Below is a small trained network, with its code and all its weights. Each question gives an input and a target symbol and asks what happens when units are switched off, that is, made to give their printed mean instead of their output.

import numpy as np


def w(rows, s, z=0):
    codes = np.array(rows[::2]) - 128.0
    scale = np.full(codes.shape[1], s)
    scale[-1] = z or s
    return codes * scale


def norm(h):
    return h / np.sqrt((h * h).mean(-1, keepdims=True) + 1e-5)


def f(y):
    return y / 2 * (1 + np.tanh(0.7978845608 * (y + 0.044715 * y**3)))


def softmax(a):
    e = np.exp(a - a.max(-1, keepdims=True))
    return e / e.sum(-1, keepdims=True)


def log_softmax(a):
    a = a - a.max(-1, keepdims=True)
    return a - np.log(np.exp(a).sum(-1, keepdims=True))


def net(x, mask):
    ids = ['εζημξστφω'.index(c) for c in x.split()]
    T = len(ids)
    res = E[ids] + P[:T]
    u = 0
    for l in range(3):
        q, k, v = (norm(res) @ M[l].T for M in (Q, K, V))
        z = softmax(np.where(np.tri(T) > 0, q @ k.T / 3**0.5, -1e9)) @ v
        res = res + np.where(mask[u], z, O[l][:, -1]) @ O[l][:, :-1]
        u += 1
        y = f(norm(res) @ A[l][:, :-1].T + A[l][:, -1])
        res = res + np.where(mask[u : u + 4], y, B[l][:, -1]) @ B[l][:, :-1]
        u += 4
    return log_softmax(norm(res)[-1] @ U[:, :-1].T + U[:, -1])


Q, K, V, O, A, B = {}, {}, {}, {}, {}, {}
E = w([
[225,141,140,205,126,125,28,131,59,103],'ε',
[86,158,210,162,2,168,80,86,129,161],'ζ',
[114,60,128,65,138,164,195,27,189,127],'η',
[177,184,217,43,148,133,139,114,111,66],'μ',
[101,102,157,113,226,46,25,114,88,179],'ξ',
[145,157,210,79,156,160,135,100,103,57],'σ',
[236,18,153,131,97,146,172,164,124,116],'τ',
[146,164,225,118,166,154,123,150,119,66],'φ',
[189,186,74,122,97,126,56,239,92,86],'ω',
],0.022)
P = w([
[160,188,233,68,197,245,175,192,41,85],'0',
[192,174,195,106,201,217,165,148,69,99],'1',
[183,154,180,101,175,178,154,149,90,105],'2',
[170,142,177,112,161,152,141,146,100,108],'3',
[157,118,165,116,142,135,125,141,97,105],'4',
[147,106,156,130,136,122,113,132,105,87],'5',
[149,107,145,130,124,101,107,130,118,100],'6',
[142,101,135,127,109,81,109,125,122,103],'7',
[145,95,125,133,102,78,107,116,145,97],'8',
[142,96,102,141,95,70,102,112,159,89],'9',
[142,92,89,147,78,54,96,110,169,86],'10',
[144,98,71,153,66,37,94,106,190,91],'11',
[142,91,80,153,47,2,111,100,198,69],'12',
],0.016)
Q[0] = w([
[163,143,153,109,112,144,87,133,125,80],'L0H0',
[123,159,136,113,113,118,97,98,142,127],'L0H0',
[154,128,217,77,108,33,129,110,163,3],'L0H0',
],0.015)
K[0] = w([
[96,36,53,167,108,82,103,115,156,157],'L0H0',
[170,93,102,144,96,55,124,125,162,97],'L0H0',
[120,89,5,202,43,22,95,102,203,158],'L0H0',
],0.012)
V[0] = w([
[56,254,113,117,145,79,139,67,86,182],'L0H0',
[106,98,34,28,187,89,124,219,109,112],'L0H0',
[79,103,142,126,156,142,208,98,212,147],'L0H0',
],0.0097)
O[0] = w([
[178,129,36,81,168,189,79,27,98,147,1],'L0H0',
[86,122,32,93,74,47,192,175,1,122,42],'L0H0',
[22,170,156,59,161,98,94,134,103,242,33],'L0H0',
],0.0097,0.0091)
A[0] = w([
[174,71,129,184,13,165,80,158,63,241,253],'L0N0',
[115,75,86,97,100,179,210,109,198,167,127],'L0N1',
[119,100,66,133,223,60,82,72,72,140,2],'L0N2',
[65,163,162,120,136,167,95,119,191,253,180],'L0N3',
],0.013,0.0042)
B[0] = w([
[100,186,128,76,178,115,162,93,195,23,245],'L0N0',
[172,143,136,252,129,141,176,89,101,101,156],'L0N1',
[184,25,117,142,76,85,79,134,229,161,174],'L0N2',
[171,145,124,123,96,78,122,87,74,81,254],'L0N3',
],0.014,0.0064)
Q[1] = w([
[5,155,100,115,150,206,134,158,70,218],'L1H0',
[84,149,171,134,122,153,132,83,136,168],'L1H0',
[85,121,83,131,168,173,118,163,129,187],'L1H0',
],0.016)
K[1] = w([
[130,207,180,87,117,247,184,162,23,129],'L1H0',
[108,169,190,123,88,160,150,60,130,176],'L1H0',
[172,164,163,84,185,207,163,160,64,126],'L1H0',
],0.015)
V[1] = w([
[138,125,67,124,241,116,100,197,122,127],'L1H0',
[109,195,80,172,86,121,19,138,118,100],'L1H0',
[171,189,144,109,10,154,193,159,138,66],'L1H0',
],0.012)
O[1] = w([
[229,146,208,160,156,115,168,138,52,31,33],'L1H0',
[144,233,70,113,168,205,90,225,58,100,100],'L1H0',
[190,94,113,98,109,137,107,195,163,250,254],'L1H0',
],0.014,0.0062)
A[1] = w([
[105,173,145,80,175,145,114,76,62,91,3],'L1N0',
[52,143,141,91,164,80,124,122,94,179,71],'L1N1',
[113,86,21,144,109,121,171,20,94,251,125],'L1N2',
[181,182,139,132,112,196,120,154,150,163,127],'L1N3',
],0.016,0.0027)
B[1] = w([
[108,121,20,142,152,70,138,108,200,97,171],'L1N0',
[152,136,98,196,89,67,190,102,115,168,150],'L1N1',
[176,172,128,208,108,69,155,80,73,252,182],'L1N2',
[108,134,96,136,109,119,47,101,91,196,255],'L1N3',
],0.019,0.0084)
Q[2] = w([
[195,62,142,209,213,87,54,166,105,77],'L2H0',
[193,128,118,149,2,94,165,161,240,143],'L2H0',
[19,64,133,156,57,5,123,119,149,128],'L2H0',
],0.0084)
K[2] = w([
[158,248,141,113,131,129,132,156,210,92],'L2H0',
[184,93,53,200,117,79,112,104,183,138],'L2H0',
[85,112,137,107,90,141,145,128,139,61],'L2H0',
],0.014)
V[2] = w([
[104,44,89,102,251,114,125,101,79,115],'L2H0',
[111,163,165,153,151,109,133,120,134,57],'L2H0',
[157,30,152,181,195,198,180,126,118,150],'L2H0',
],0.013)
O[2] = w([
[133,167,101,78,12,116,133,135,130,213,2],'L2H0',
[126,59,134,110,139,127,61,158,151,248,108],'L2H0',
[30,169,133,125,100,83,152,181,149,81,125],'L2H0',
],0.015,0.0072)
A[2] = w([
[41,169,148,81,156,208,153,71,201,111,36],'L2N0',
[73,161,121,115,123,81,144,176,139,190,250],'L2N1',
[35,164,101,62,127,247,19,122,228,174,3],'L2N2',
[148,41,89,85,82,116,86,203,57,190,132],'L2N3',
],0.014,0.0035)
B[2] = w([
[137,98,85,135,112,139,138,175,50,168,177],'L2N0',
[187,86,89,158,138,173,126,112,150,138,168],'L2N1',
[93,185,92,146,5,157,68,132,141,47,254],'L2N2',
[136,188,62,103,148,103,172,223,116,122,168],'L2N3',
],0.03,0.0099)
U = w([
[151,65,128,138,100,175,199,159,196,100,71],'ε',
[187,92,111,120,201,177,60,94,121,124,94],'ζ',
[56,103,92,17,199,50,60,115,136,177,246],'η',
[171,110,158,26,95,74,111,92,92,108,117],'μ',
[101,209,64,108,207,142,224,155,124,70,234],'ξ',
[157,130,123,159,87,45,142,87,98,156,107],'σ',
[27,172,189,164,161,33,98,170,80,104,97],'τ',
[91,130,118,97,38,102,87,121,120,105,158],'φ',
[164,2,98,125,67,123,150,133,8,89,3],'ω',
],0.008,0.0048)

Each question gives the input, a string of symbols that net reads in full, and the target symbol t.
The units are the heads (3 rows each of Q, K, V and O) and the neurons (one row each of A and B). Each row of codes is followed by its name. A weight is (code - 128) times the scale printed after its matrix; where a second scale follows, it is the last column's (O, A, B and U).
mask holds one flag per unit, layer by layer, with each layer's heads first. A switched-off unit (its flag False) gives its mean, the last column of its rows in O or B, instead of its output. The means were averaged over made-up inputs and are rounded, as every weight is.
A unit's drop is (log p(t) with every unit on - log p(t) with that unit switched off) / (log p(t) with every unit on - log p(t) with every unit switched off).
The circuit of an input: a set's keep is (log p(t) with only the set's units on - log p(t) with every unit switched off) / (log p(t) with every unit on - log p(t) with every unit switched off). Starting from the 12 units with the biggest drops (on a tie, the unit counted first), units are removed one at a time, each time the one whose removal leaves the highest keep (on an exact tie, the one counted first), for as long as the keep stays at least 0.8.
units of the circuit, in order: the units of the circuit, biggest drop first
top k neurons: the k neurons with the biggest drops, biggest first
k most important neurons of layer l: the k neurons of layer l with the biggest drops, biggest first
input τ σ ω μ η τ ξ ω ζ τ, target ζ: units of the circuit, in order => [L2H0; L2N2]
input μ ζ ε η ε, target ζ: units of the circuit, in order => [L2H0; L0N0]
input μ σ σ τ σ ζ ζ μ ζ ω σ, target ξ: units of the circuit, in order => [L1H0; L2N3]
input ζ μ ξ ω σ, target ω: top 2 neurons => [L0N0; L0N2]
input μ ξ ε φ μ η ε ε ε σ, target ε: units of the circuit, in order => [L0H0; L2N2]
input ζ τ ζ σ ξ ε, target ξ: units of the circuit, in order => [L1H0; L0N0]
input τ ξ τ ζ μ ζ μ η ω ε σ η μ, target η: units of the circuit, in order => [L0H0; L2N2]
input ε σ σ φ, target ζ: 2 most important neurons of layer 0 => [L0N0; L0N2]
input η σ ζ τ τ η σ φ φ ξ τ, target ξ: units of the circuit, in order => [L0N0; L1H0]
input τ μ φ ξ φ η σ ω ζ, target ω: top 4 neurons => [L2N0; L0N2; L0N0; L1N3]
input τ σ σ ξ η ω η τ ζ ζ ε τ μ, target τ: units of the circuit, in order => [L0H0; L2N2]
input ζ ζ μ η μ ω μ ω μ, target ξ: units of the circuit, in order => [L2N3; L1H0]
input ζ μ σ ω ω σ ζ σ σ ξ ζ, target ξ: units of the circuit, in order => [L0N0; L1H0]
input ξ μ φ ζ η η μ φ η η ω, target η: top 4 neurons => [L0N2; L2N2; L0N0; L1N0]
input η τ η η ξ ε ξ η, target σ: units of the circuit, in order => [L0N1; L0H0]
input ζ η ξ μ, target ξ: top neuron => [L1N0]
input ω φ ζ ζ φ ε σ μ, target ζ: units of the circuit, in order => [L2H0; L2N2]
input τ ε τ φ, target ε: 2 most important neurons of layer 2 => [L2N1; L2N2]
input η τ ω φ, target ξ: units of the circuit, in order => [L0H0; L2N3; L1H0]
input η φ σ τ ξ, target τ: top 3 neurons => [L0N2; L0N0; L2N1]
input ζ ξ ω φ μ φ ζ ζ, target ζ: top 3 neurons => [L0N2; L0N3; L2N2]
input τ φ σ ζ ζ η φ, target σ: top 2 neurons => [L1N1; L0N3]
input ω η τ ε σ, target ζ: top 2 neurons => [L2N2; L1N3]
input ξ τ τ ζ, target τ: top 2 neurons => [L0N2; L2N2]
input ζ φ μ ζ ζ ε ε ξ ζ φ φ ξ, target η: top 3 neurons => [L2N2; L0N2; L2N3]
